In the rows, 128 means zero.
Known rows:
z_146: [142 159 128 107 164 102 138 156 107 126 144 171 124 110 163 140 135 116
 107 118 132 114 137 114 104 177 120 140 144]
z_941: [ 98 101  98 132 156 111 188 115  67 167 116 123 106  78 120 102 128 141
 108 113  95 139 164 149  95 156 126 148 156]
z_749: [127 106  94 115 158 129 111  94 161 135 142 172 132 146 125 175 166  63
 141 115  85 124 125 106 139 149 125 105 190]
z_368: [148 170 148 127  74 191 100 144 127  89 138 132 106 131 155 176 102 128
 166 114  97 127 120 105 109  89 118 132 173]
z_554: [116 225 173 125 130 156 106 177 138 115 131 138 145 157 154 170 127  95
 130 107 176  91 102  87 131 167  91 135 161]
z_816: [125 146 102 110 134 139 119 162 132 129 137 161 146 128 161 152 141  80
 122 100 122 106 127  99 113 158 156 130 175]
z_770: [ 85 139  63 159 157 197 147 109 128 101 134  86 136  80 124 102 105  92
 164  90 123 115 108  98  99 137 194 185 159]
z_238: [216 127 162 150  96 190 124 179  98 138 133  91  86 153 130 127  84 120
 152 110 139 113 130 112  80  75  82 143 133]
z_326: [173  90 101  83 175  53 158 131  75 152 131 177 102  80 133 114 106 148
  70 125  89 141 159 145  88 151 160 130 105]
z_363: [ 34 122 173 123 131 196 150 146 138 139 169  62 154 144 129 121 175 132
 108 117 158  97 135  94 118 176  63 154 160]
z_597: [ 82  58  80 128 186 135 202  80  95 144 134  91  97  39 108  70  84 164
 100 117  82 131 144 140 102 139 206 175  97]
z_71: [ 80  71 121  90 115 137 148 121 110 150 152 111 107 132 134 146 159 122
 128 104  97 142 144 103 134 145 135 114 170]
z_588: [109 165  87 149 141 148 136 126 130 130 128 172 142 112 138 158 124  35
 140  89 123 116 138 115 112 137 167 135 207]
z_312: [126 128 127 125 147 121 163 145 116 166 151 146 138 109 117 141 122  95
  93 146 128  81 176 123 102 149 118 122 143]
z_534: [181 118  86 113 165  91 175  94 124 140 113 196 124  63 156 149 123 165
  74 128  54 125 154 175  74 133 111 139 112]
z_319: [153 120 165 147  88 166 151 162 105 144  73 123  94 159 101 116  79 110
 135 102 147 138 109 105 105 119 120 136 127]
z_503: [ 94 129 170  89 167  96 166 159 109 153 135 150 157 111 135  97 141 180
  25 116 152 133 127 128 114 216 100 162  92]

Facts:
z_107 | Ψ klatron
z_109 | Ψ tosko | ξ z_771
z_121 | Ψ taklune
z_126 | Ψ taklune
z_130 | Ψ soskal
z_137 | Θ z_441,z_872,z_948,z_889 | Ψ bori | ξ z_700
z_146 | Ψ bori
z_155 | Θ z_567,z_967 | Ψ soskal
z_172 | Ψ kluri | ξ z_374,z_109,z_65
z_174 | Θ z_441,z_944,z_223 | Ψ soskal | ξ z_374
z_176 | Ψ soskal
z_177 | Ψ taklune
z_18 | Θ z_315,z_967,z_588,z_395,z_541,z_107,z_481 | Ψ klatron | ξ z_700
z_206 | Ψ bori | ξ z_597,z_745
z_208 | Θ z_957,z_641,z_817,z_326 | Ψ soskal
z_209 | Ψ kluri
z_223 | Ψ taklune
z_227 | Ψ taklune
z_231 | Ψ tosko | ξ z_641
z_232 | Ψ kluri | ξ z_326
z_238 | Θ z_883,z_687,z_804 | Ψ klatron | ξ z_805,z_889
z_244 | Ψ taklune | ξ z_567,z_455
z_260 | Θ z_270,z_967,z_206,z_312,z_965,z_326 | Ψ soskal | ξ z_566,z_446
z_263 | Ψ soskal | ξ z_177
z_270 | Ψ soskal | ξ z_943
z_301 | Ψ tosko | ξ z_232,z_361
z_302 | Ψ soskal
z_31 | Θ z_503,z_130,z_641,z_413,z_965 | Ψ bori
z_312 | Ψ tosko
z_315 | Ψ tosko
z_318 | Ψ bori
z_319 | Ψ soskal | ξ z_263
z_32 | Θ z_176,z_460,z_37,z_318,z_948 | Ψ klatron | ξ z_534,z_326
z_326 | Ψ bori
z_338 | Ψ kluri | ξ z_679
z_344 | Θ z_835,z_384,z_679,z_481 | Ψ soskal
z_361 | Θ z_126,z_47,z_886 | Ψ bori
z_363 | Θ z_886,z_726,z_817,z_223,z_752 | Ψ tosko | ξ z_174,z_771
z_368 | Ψ kluri | ξ z_948,z_889
z_37 | Ψ soskal | ξ z_260,z_889
z_374 | Ψ tosko | ξ z_6
z_384 | Ψ soskal | ξ z_484
z_39 | Ψ tosko | ξ z_263,z_951,z_401
z_390 | Ψ tosko | ξ z_951,z_435
z_391 | Ψ klatron | ξ z_503
z_395 | Ψ tosko | ξ z_155,z_326
z_401 | Ψ tosko
z_405 | Θ z_315,z_513,z_525,z_883,z_318 | Ψ soskal | ξ z_860,z_941
z_406 | Ψ taklune | ξ z_130
z_413 | Ψ soskal | ξ z_109,z_503
z_416 | Ψ kluri
z_421 | Θ z_227,z_338,z_231,z_816 | Ψ taklune
z_43 | Ψ tosko
z_435 | Ψ taklune | ξ z_177,z_951
z_441 | Ψ taklune | ξ z_177,z_805
z_446 | Ψ klatron
z_45 | Θ z_39,z_65,z_698,z_749 | Ψ soskal | ξ z_155,z_384
z_455 | Ψ tosko
z_460 | Ψ tosko
z_463 | Θ z_541,z_935,z_700 | Ψ kluri | ξ z_673
z_47 | Ψ soskal
z_481 | Ψ soskal | ξ z_641,z_526
z_484 | Ψ tosko | ξ z_805,z_263,z_401
z_487 | Ψ klatron
z_5 | Ψ klatron
z_503 | Ψ bori
z_513 | Ψ soskal
z_514 | Θ z_406,z_541,z_918 | Ψ soskal
z_517 | Ψ tosko
z_525 | Ψ taklune | ξ z_517,z_85
z_526 | Ψ soskal | ξ z_597
z_532 | Ψ taklune | ξ z_517
z_534 | Ψ kluri
z_535 | Θ z_526 | Ψ klatron | ξ z_542
z_54 | Ψ taklune
z_541 | Ψ soskal | ξ z_405,z_641
z_542 | Ψ kluri | ξ z_566
z_547 | Θ z_831,z_37,z_65,z_771,z_886,z_5 | Ψ klatron
z_554 | Ψ bori | ξ z_765,z_319,z_460
z_562 | Ψ klatron | ξ z_481
z_566 | Ψ kluri
z_567 | Ψ bori | ξ z_698
z_573 | Ψ soskal | ξ z_794
z_588 | Ψ soskal | ξ z_446,z_679
z_597 | Θ z_657 | Ψ tosko
z_6 | Ψ soskal
z_60 | Ψ soskal | ξ z_656
z_624 | Θ z_944,z_918 | Ψ kluri
z_641 | Ψ klatron
z_65 | Ψ klatron
z_656 | Ψ kluri
z_657 | Ψ klatron
z_673 | Ψ taklune | ξ z_517
z_679 | Ψ soskal
z_687 | Ψ taklune | ξ z_232
z_698 | Ψ bori | ξ z_177,z_517
z_700 | Ψ klatron
z_71 | Θ z_39,z_109,z_656,z_860,z_774,z_942,z_679 | Ψ tosko
z_726 | Ψ bori
z_745 | Θ z_526,z_817 | Ψ kluri
z_749 | Ψ bori | ξ z_446
z_752 | Ψ bori
z_765 | Ψ taklune
z_767 | Θ z_777,z_835,z_923,z_107,z_726,z_223 | Ψ soskal
z_770 | Θ z_232,z_917,z_657 | Ψ soskal | ξ z_121
z_771 | Ψ soskal | ξ z_673,z_460,z_6
z_774 | Ψ soskal
z_777 | Ψ soskal
z_780 | Θ z_503 | Ψ soskal
z_786 | Θ z_54,z_244,z_302,z_687,z_641,z_413,z_554 | Ψ soskal | ξ z_238
z_794 | Ψ kluri | ξ z_401,z_517
z_804 | Ψ kluri
z_805 | Ψ kluri
z_816 | Ψ soskal | ξ z_752
z_817 | Ψ kluri
z_831 | Ψ taklune
z_835 | Ψ kluri
z_847 | Ψ klatron | ξ z_656
z_85 | Θ z_374,z_542,z_966,z_657,z_918 | Ψ kluri | ξ z_700
z_860 | Ψ soskal
z_872 | Ψ soskal
z_874 | Ψ tosko | ξ z_777
z_883 | Ψ klatron
z_886 | Ψ soskal | ξ z_463
z_889 | Ψ soskal | ξ z_177
z_892 | Ψ tosko | ξ z_656,z_363
z_909 | Ψ taklune | ξ z_374,z_503
z_917 | Ψ taklune | ξ z_534,z_231,z_780
z_918 | Ψ soskal
z_919 | Ψ soskal | ξ z_232
z_923 | Ψ taklune
z_934 | Θ z_60,z_534,z_503,z_391,z_416 | Ψ soskal | ξ z_771,z_6
z_935 | Ψ bori | ξ z_6
z_941 | Θ z_60,z_525,z_172,z_318 | Ψ tosko
z_942 | Ψ soskal
z_943 | Ψ soskal | ξ z_517
z_944 | Ψ taklune | ξ z_726
z_948 | Ψ kluri | ξ z_487
z_951 | Ψ kluri
z_957 | Ψ bori
z_965 | Ψ bori
z_966 | Ψ kluri
z_967 | Ψ klatron | ξ z_566
z_970 | Θ z_43,z_805,z_209,z_503,z_965,z_146 | Ψ klatron | ξ z_597

Rows:
No name comes twice in this set of rows, the named rows included.
[145 118  88 140 170 144 167  80 140 103 144 154 142  33 114 110  52 130
 115 122  37 131 126 136 102 112 227 169 117]	z_232
[126 153  72 148 194 158 111 113 163 114 196 125 149  73 127 145  81  31
 179 145  94  55 129  77 110 118 215 146 160]	z_917
[139  95  93 148  95 168 113 123 130 126  99 121  79 171 131 169 147  70
 193  92 114 125 106  95 112 109 110 114 189]	z_45
[141 110 111 132 166 177 153 127 164 125 175 129 174  92 130 111  94 104
  92 116 107  94 109 103 100 126 187 166 122]	z_657
[149  84  62 112 160 110 166 151  77 169 140 129 101  75 141 104 143 105
  85  96 113 120 173 146  44 141 108 162 138]	z_780
[184  83  81 114 199  83 191 104 114 155 125 181 133  82 134 112 130 156
  63 104  84 123 132 176  88 161 125 139 114]	z_641
[ 49 126 161 120 175 181 193 103 198 130 128 101 195 119 105  96 136 179
  74 130 135  71  87 107 150 207 125 162  69]	z_374
[127 172  97 147 133 136 149 111 113 130 136 170 109 107 132 180  92  55
 168 126 104  94 151 109 108 125 167 108 199]	z_395
[124 138 128 136 142 178 139 150 154 138 173 112 173 123 142 134 161  93
 101 104 130 107 133 112 110 160 106 158 189]	z_847
[ 64 107 213 130 133 139 211 125 130 167 101 131 153 131  83 100 121 176
  45 130 158 136 119 121 142 196 100 139 105]	z_460

The same things again, as new rows of numbers:
Known rows:
z_31: [115 120 150 150  85 141 107 114 106 127 120 189 127 159 225 109 111 161
 121 112 106 179 123  87  67 120 129]
z_206: [113 117 167 150  84 190 117 120 124 175 133 146 132  75 125 136 126  86
  99 121 110 141 129  99 124 198 135]
z_238: [125 119 142 152  84 179 119 114 105 212 121 130 122  72 137 120 106  89
 103 107 105 121 174 126 107 148  75]
z_794: [159 159 171 165 155 100 194 132 106 138 123 146 183  77 133 128 111  83
  91 110 102 121 120 184 171 160 136]
z_534: [132 120 125 145 111 114 115 121  98 112 132 128 127 135 110  98 127 142
 139 121 162 134 125  97  70  99 124]
z_951: [149 117 110 144 114 120 122 120  94 108 115 131 126 122 114 101 116 122
 127 106 135 124 126 120  65 102  92]
z_774: [117 121 146 143 119 131 115 123  95 107 132 123 129 161 141 104 131  98
 101 110 155 127 126  94  67 101  93]
z_319: [119 177 136 149 106 146 144 117  95 172 130 124 124  75 127 100 108  90
  96 109 105 121 159 160 109 165  77]
z_47: [119 119 145 146 121 121 116 120  93 107 128 120 128 163 146 100 130  96
 103 109 165 132 129  96  70  99  91]
z_525: [146 142 178 193 174 133 206 134  98 162 144 118 127  80 142 194 111  80
  96 115 104 121 130 135 150 135 160]
z_673: [160 164 199 195 180 104 217 119  97 110 124 168 201  91 205 186 111  76
  88 107  98 121 122 191 168 169 149]
z_923: [120 119 128 153 116 135 124 121  90 104 106 125 143 147 153 102 154  87
 112 117 150 123 128  92  64  98 115]
z_374: [166 116 112 177  96 127 118 112 130 104 164 195 126  73 165 200 109 143
  97 106 186 151 237 237 166 134  91]
z_312: [127 116 107 150 113 130 114 120  93 103 104 152 149 102 121 107 146 130
 149 108 153 125 127  93  67 103 152]
z_941: [151 114 110 166 152 128 113 124  92 111 136 121 120  98 111 158 111 135
 200 108 132 123 157  89  71  92 164]
z_363: [152 112 107 226  95  81 113 110 155 108  99 127 156  75 185 166 113 103
 100 101 172 127 162 184 187 180  81]
z_395: [119 115 116 181  94 150 135 119 133 159 121 137 148  71 109 144 137 114
 104 152 117 122 139 121 118 177 162]

Rows:
No name comes twice in this set of rows, the named rows included.
[116 119 153 145  87 169 113 114  92 106 124 174 135 132 187 103 131 122
 114 107 111 159 128  88  64 113 134]	z_965
[120 116 158 146  82 173 106 112  98 114 152 192 127 141 220 121 110 163
 116 126 107 206 120  86  66 119 151]	z_503
[119 115 156 148 125 194 111 125  95 113 154 122 123 111 145 131 113  90
 146 105 131 130 143  86  68  94 156]	z_318
[117 115 170 196  99 173 127 120 144 211 145 119 120  75 110 179 112  89
 105 117 109 128 152  91 145 126 125]	z_32
[116 133 164 151 122 138 136 121 126 174 172 121 127  73 111 143 112 101
  95 136 106 135 140 120 142 148 118]	z_60
[131 118 108 151 124 144 116 122  92 103 118 131 128  92 113 113 132 117
 165 109 149 123 140  92  66 100 160]	z_315
[123 117 136 153 104 139 157 110 126 127 142 133 131  75 141 165 116  93
  98 121 136 129 184 163 122 165 107]	z_909
[118 117 107 147 109 119 114 117 106 105  98 123 160 156 167 100 154  90
 111 120 156 122 130  93  64  96  85]	z_223
[111 116 154 189  85 178 120 124 155 185 120 126 131  74 132 156 113  91
  99 127 105 124 129  95 149 161 110]	z_137
[147 120 139 145 123 117 113 115  93  99 158 130 127 169 202 111 112 115
 104 109 201 165 160 151  90  97  78]	z_6
[118 117 160 149  85 187 119 119 108 156 139 157 124  75 149 136 111  86
 101 107 107 133 136 122 122 190 120]	z_554
[153 114 110 171 102 130 120 115 124 105 155 163 130  68 147 190 112 121
  99 108 161 141 205 196 160 161 122]	z_109
[117 122 154 171 108 142 167 119 141 190 134 122 130  80 108 157 136  96
 100 154 114 125 148 116 111 187 141]	z_687

Now the same things, written a new way:
Known rows:
z_405: [108 141 118 134 101 125  69 109 131 160 161  95 118  93 175 103  97 165
 180 191 108  93  96 130  95 149 127 114 120 159 146 118 145]
z_525: [101 118  88 124 115 111 140 142  90 171  78 137 108 146 101 126 115 130
 122  51 120 126 132 110 150 147 175 117 155  71 117 131 143]
z_700: [117 104 136 134 137 111 137 149 135  60 116 187 140 152 137 133 138 148
  90 160 102 127 116 146 130 110  84 150 125 178 114 179 111]
z_673: [114 129 129 134 117 154 146 128 104 100  80 186 117 157  98 151 124 153
  84  92  73  75 148 147 154 153 140 126 130 141 112 123 120]
z_270: [ 97 129 108 115 115 138 118 137 113 152  72 151 106 133 116 118 124 119
 127  78 123 124 105 132 170 141 143 120 162 103 108 127 159]
z_484: [141  92  67  86  95 104 100 159  96 140  86 108 130 159 138 122 104 171
 111  63 164  92 132 144 169 111 150  95 171 124 127 140 152]
z_401: [131  62  89  94 100 124 118 171 133  59 105 167 126 170 147 134 120 182
  63 100 132  79 132 188 175  89 113 116 143 188 132 178 117]
z_384: [119  84  65 110 134 118 119 149 137 134  98 145 127 173 121 118 130 113
 105 101 148 135  98 138 174 108 141 133 157 123 146 160 143]
z_786: [149 125  94  82 124 137 104 141 124 155 111 112 133 112 138 121 115 161
 141  92 188 108 129 134 188 105 135 135 116  97 125  89 154]
z_413: [ 78 191 193 164  85 158 124 103 103 139  58 129 101  76 114 144 105 104
 151 118  77 100 116 117 112 195 134  97 165 108  97  65 148]
z_54: [ 97 137 157 115  94 131 108 127 130 104 101 117 134  77 183 116 124 116
 148 173 122  95 119 115 120 120 102 126 147 141 138 137 147]
z_109: [114 163 189 175 113 182 153 101 135  48  77 163 131 161  85 137 121  81
  83 132  96  76 140 155  69 183  95  57 173 136 129  97 109]
z_71: [143 126  99 129 153 148 121  95 164 109 170 100 144 162  98 108 140 130
 109 121 160 152 139 155 103 134 128  90 114 127 157  96 132]
z_919: [107 111  80 134 150 120  98 104 151 197 163 105 106 140 131 106 121 136
 164 140 113 182  96 120 115 153 160 127 129 110 143 146 150]
z_752: [131 137 156 117 112 125 142 134 136 104 146 152 130 114 165 118 110  98
 106 180 116  95 138 119 116 119 114 141 142 170 146 145 113]
z_966: [154 134 136 158 174 120 149 118 124 145 136 137 128 126 120 170 159 122
 157  99 135 192 119 108 105 101 113 148 109 125 116 161 123]
z_231: [ 95  98 122 155 117 104 115  97 162 150 164  90 121 136 175 113 138 130
 163 164  91 176 124 136  78 122 124  98 140 138 144 181 116]

Rows:
No name comes twice in this set of rows, the named rows included.
[112 177 161 157 102 185 128 102  91 152  84 145  95 103  98 133  96 151
 151  88  72  92 127 128 129 207 150 100 123 105 103  41 145]	z_934
[100 119  97 108 117 135 132 138 114 171  81 119 136 125 123 118 141 120
 142  68 140 143 139 113 157 122 165 126 144  60 125 128 158]	z_244
[138  61  96 107 171 118 150 165 157  71 142 170 150 172  76 142 148 167
  71  86 140 140 154 162 208  97 125 176 104 161 137 166 120]	z_951
[181 176 164 101 115 141 117 137 122 150 131  93 159  91 140  96 111  40
 128 175 222  86 131 104 108  88 115 102 157 118 146  78 153]	z_749
[157 102  94  68 103 106  97 179 101 130 104 112 150 105 151 100 119 172
 118 101 196  80 138 143 172 123 122 131 128 120 118  90 148]	z_238
[138 185 172 152  79 161 111 104  83  99  89 137 104 110 125 138  88 162
 125 118  77  40 150 146  70 199 134  89 153 139 108  64 113]	z_363
[137 123 176 160 179 170 162 111 167  20 134 165 153 155  57 140 145  86
  91 147 107 139 130 143  94 152 101 113 119 176 145 134 115]	z_656
[167 114 118 157 162 127 136  91 157  91 191 142 131 162 177 182 163 184
 143 173 100 191 139 182  79  84  78 124  66 182 131 168 104]	z_597
[135  92  58 102 114 116 119 154 118 176  78 103 124 189  77  99 126 104
  98  33 188 130 107 131 145 120 177  66 195  72 135 129 150]	z_39
[173 125 112  93 148 121 132 160 104 168 123  84 138 115  96 125 134 133
 142  65 217 142 144 104 169  97 139 143 139  92 137  97 146]	z_368
[109 179 196 169 100 148 138 120  77 149  71 131  99  84  72 138 103 109
 160  90  86  94 135  80  84 198 143 107 166  89 102  78 132]	z_172

